[[122 128 128 127 129 120 108]
 [139 119 134 135 129 127 147]
 [144 117 137 139 132 126 152]
 [124 126 125 133 117 134 126]
 [128 138 129 122 139 127 129]
 [127 134 128 126 126 134 132]
 [128 118 133 134 126 122 122]
 [130 137 123 122 126 135 126]
 [127 136 125 127 126 136 140]]
:
[[108 120 129 127 128 128 122]
 [147 127 129 135 134 119 139]
 [152 126 132 139 137 117 144]
 [126 134 117 133 125 126 124]
 [129 127 139 122 129 138 128]
 [132 134 126 126 128 134 127]
 [122 122 126 134 133 118 128]
 [126 135 126 122 123 137 130]
 [140 136 126 127 125 136 127]]

[[131 125 128 112 131 132]
 [134 150 133 152 127 124]
 [129 125 128 131 124 132]
 [122  98 118 138 114 122]
 [132 135 131 146 133 142]]
:
[[132 131 112 128 125 131]
 [124 127 152 133 150 134]
 [132 124 131 128 125 129]
 [122 114 138 118  98 122]
 [142 133 146 131 135 132]]

[[110 124 139 135 135 135 131]
 [135 129 131 123 113 120 134]
 [134 125 115 141 128 122 130]
 [105 140 121 130 112 126 127]
 [126 133 118 135 114 130 131]
 [130 126 123 132 135 129 134]
 [125 137 116 123 135 119 125]
 [133 139 122 128 136 134 124]
 [130 119 131 136 137 130 118]]
:
[[131 135 135 135 139 124 110]
 [134 120 113 123 131 129 135]
 [130 122 128 141 115 125 134]
 [127 126 112 130 121 140 105]
 [131 130 114 135 118 133 126]
 [134 129 135 132 123 126 130]
 [125 119 135 123 116 137 125]
 [124 134 136 128 122 139 133]
 [118 130 137 136 131 119 130]]

[[125 118 133 130 113 134 125 123 133 123]
 [121 101 151 136 154 104 111 119 138 125]
 [128 118 137 136 122 119 146 126 115 132]]
:
[[123 133 123 125 134 113 130 133 118 125]
 [125 138 119 111 104 154 136 151 101 121]
 [132 115 126 146 119 122 136 137 118 128]]

[[148 139 138 149]
 [121 138 112 124]
 [156 114 116 105]
 [132 114 115 140]
 [113 151 141 127]
 [112 109 142 124]
 [133 135 113 113]
 [124 114 143 144]]
:
[[149 138 139 148]
 [124 112 138 121]
 [105 116 114 156]
 [140 115 114 132]
 [127 141 151 113]
 [124 142 109 112]
 [113 113 135 133]
 [144 143 114 124]]

[[133 129 129 132 138 125]
 [125 125 127 123 124 132]
 [122 132 128 130 116 124]
 [134 129 130 132 137 125]
 [122 130 128 129 116 123]
 [121 131 127 129 116 123]
 [134 130 129 132 137 126]
 [121 130 128 128 117 123]
 [130 128 128 129 132 128]
 [114 128 124 122 104 129]
 [125 135 130 136 124 117]]
:
[[125 138 132 129 129 133]
 [132 124 123 127 125 125]
 [124 116 130 128 132 122]
 [125 137 132 130 129 134]
 [123 116 129 128 130 122]
 [123 116 129 127 131 121]
 [126 137 132 129 130 134]
 [123 117 128 128 130 121]
 [128 132 129 128 128 130]
 [129 104 122 124 128 114]
 [117 124 136 130 135 125]]
---
[[115 140 107 146 145 134]
 [112 134 108 142 140 126]
 [136 116 137 116 117 122]
 [120 130 118 137 136 132]
 [112 142 107 143 143 128]
 [126 135 115 139 135 130]
 [141 116 141 109 110 120]
 [148 115 152 111 112 130]
 [124 136 122 132 133 127]
 [125 126 129 129 129 130]]
:
[[125 124 148 141 126 112 120 136 112 115]
 [126 136 115 116 135 142 130 116 134 140]
 [129 122 152 141 115 107 118 137 108 107]
 [129 132 111 109 139 143 137 116 142 146]
 [129 133 112 110 135 143 136 117 140 145]
 [130 127 130 120 130 128 132 122 126 134]]

[[151 131]
 [117 115]
 [117 115]
 [152 130]
 [153 124]]
:
[[153 152 117 117 151]
 [124 130 115 115 131]]

[[129 145 135 114 109 108 120]
 [125 153 137 119 114 111 129]
 [123 144 136 114 106 104 123]
 [123 132 127 133 131 128 133]
 [147 119 113 128 117 135 123]
 [119 117 149 145 125 117 139]
 [119 123 136 137 123 119 151]
 [135 134 113 119 150 150 131]
 [120 113 121 128 122 141 118]
 [ 98 120 110 133 120 152 117]
 [115 112 110 128 123 139 115]
 [128 150 130 105 112 109 120]]
:
[[128 115  98 120 135 119 119 147 123 123 125 129]
 [150 112 120 113 134 123 117 119 132 144 153 145]
 [130 110 110 121 113 136 149 113 127 136 137 135]
 [105 128 133 128 119 137 145 128 133 114 119 114]
 [112 123 120 122 150 123 125 117 131 106 114 109]
 [109 139 152 141 150 119 117 135 128 104 111 108]
 [120 115 117 118 131 151 139 123 133 123 129 120]]

[[116 156 155]
 [146 106  99]]
:
[[146 116]
 [106 156]
 [ 99 155]]

[[127 140 130 119 118 125 127 133]
 [111 119 147 146 119 111 135 126]
 [119 113 130 133 123 127 127 133]
 [114 120 144 147 124 114 137 123]
 [114 133 141 131 114 115 131 136]
 [132 132 122 115 127 132 123 136]
 [132 123 121 124 127 138 117 142]
 [149 125 108 117 146 149 119 129]
 [122 135 133 126 117 122 125 140]]
:
[[122 149 132 132 114 114 119 111 127]
 [135 125 123 132 133 120 113 119 140]
 [133 108 121 122 141 144 130 147 130]
 [126 117 124 115 131 147 133 146 119]
 [117 146 127 127 114 124 123 119 118]
 [122 149 138 132 115 114 127 111 125]
 [125 119 117 123 131 137 127 135 127]
 [140 129 142 136 136 123 133 126 133]]

[[142 130 126 136 138 123 127 114 144]
 [145 127 125 148 139 123 127 114 145]
 [145 130 125 138 139 123 127 114 144]
 [145 130 136 150 139 126 127 114 144]
 [145 130 118 146 139 123 127 114 146]
 [145 130 125 146 139 123 127 114 144]
 [125 130 125 139 138 123 127 118 137]
 [145 130 125 146 139 123 127 114 144]]
:
[[145 125 145 145 145 145 145 142]
 [130 130 130 130 130 130 127 130]
 [125 125 125 118 136 125 125 126]
 [146 139 146 146 150 138 148 136]
 [139 138 139 139 139 139 139 138]
 [123 123 123 123 126 123 123 123]
 [127 127 127 127 127 127 127 127]
 [114 118 114 114 114 114 114 114]
 [144 137 144 146 144 144 145 144]]

[[125 125 134 139 127 133 125]
 [133 133 126 113 115 112 130]
 [135 135 137 117 123 129 138]
 [137 145 124 125 123 118 129]
 [144 122 123 125 126 123 119]
 [122 128 131 138 130 138 122]
 [140 136 127 132 124 141 123]
 [118 119 127 148 133 149 129]
 [135 132 122 136 118 133 123]]
:
[[135 118 140 122 144 137 135 133 125]
 [132 119 136 128 122 145 135 133 125]
 [122 127 127 131 123 124 137 126 134]
 [136 148 132 138 125 125 117 113 139]
 [118 133 124 130 126 123 123 115 127]
 [133 149 141 138 123 118 129 112 133]
 [123 129 123 122 119 129 138 130 125]]

[[118 126 131 111]
 [116 123 119 112]
 [120 127 142 113]
 [117 125 129 111]
 [118 126 134 111]
 [115 122 114 113]
 [118 126 132 111]
 [121 127 147 114]
 [121 127 145 113]
 [124 127 155 119]
 [117 125 130 111]]
:
[[117 124 121 121 118 115 118 117 120 116 118]
 [125 127 127 127 126 122 126 125 127 123 126]
 [130 155 145 147 132 114 134 129 142 119 131]
 [111 119 113 114 111 113 111 111 113 112 111]]

[[125 120 134 118 144 100 134 121 131]
 [109 137 144 140 119 121 132 151 136]
 [125 142 135 143 113 122 133 147 143]]
:
[[125 109 125]
 [142 137 120]
 [135 144 134]
 [143 140 118]
 [113 119 144]
 [122 121 100]
 [133 132 134]
 [147 151 121]
 [143 136 131]]
---
[[116 135 127 115 114]
 [146 107 145 148 147]
 [118 133 131 109 106]
 [119 135 113 128 114]
 [122 125 131 154 108]]
:
[[116 135]
 [146 107]
 [118 133]]

[[119 120 121]
 [114 137 120]
 [127 123 127]
 [132 115 152]
 [123 129 137]]
:
[[119 120]
 [114 137]
 [127 123]]

[[124 100 141]
 [119  99 134]
 [119  99 134]
 [155 135 140]]
:
[[124 100]
 [119  99]
 [119  99]]

[[136 142 136 121 125]
 [101 145 114 114 124]
 [133 125 115 150 132]]
:
[[136 142]
 [101 145]
 [133 125]]

[[128 129 126 146 128]
 [126 129 127 137 129]
 [150 109 127 134 150]
 [128 127 130 135 125]]
:
[[128 129]
 [126 129]
 [150 109]]

[[145 116 119]
 [149 120 142]
 [114 153 106]]
:
[[145 116]
 [149 120]
 [114 153]]

[[128 124 128 128]
 [127 128 126 129]
 [128 101 128 128]]
:
[[128 124]
 [127 128]
 [128 101]]
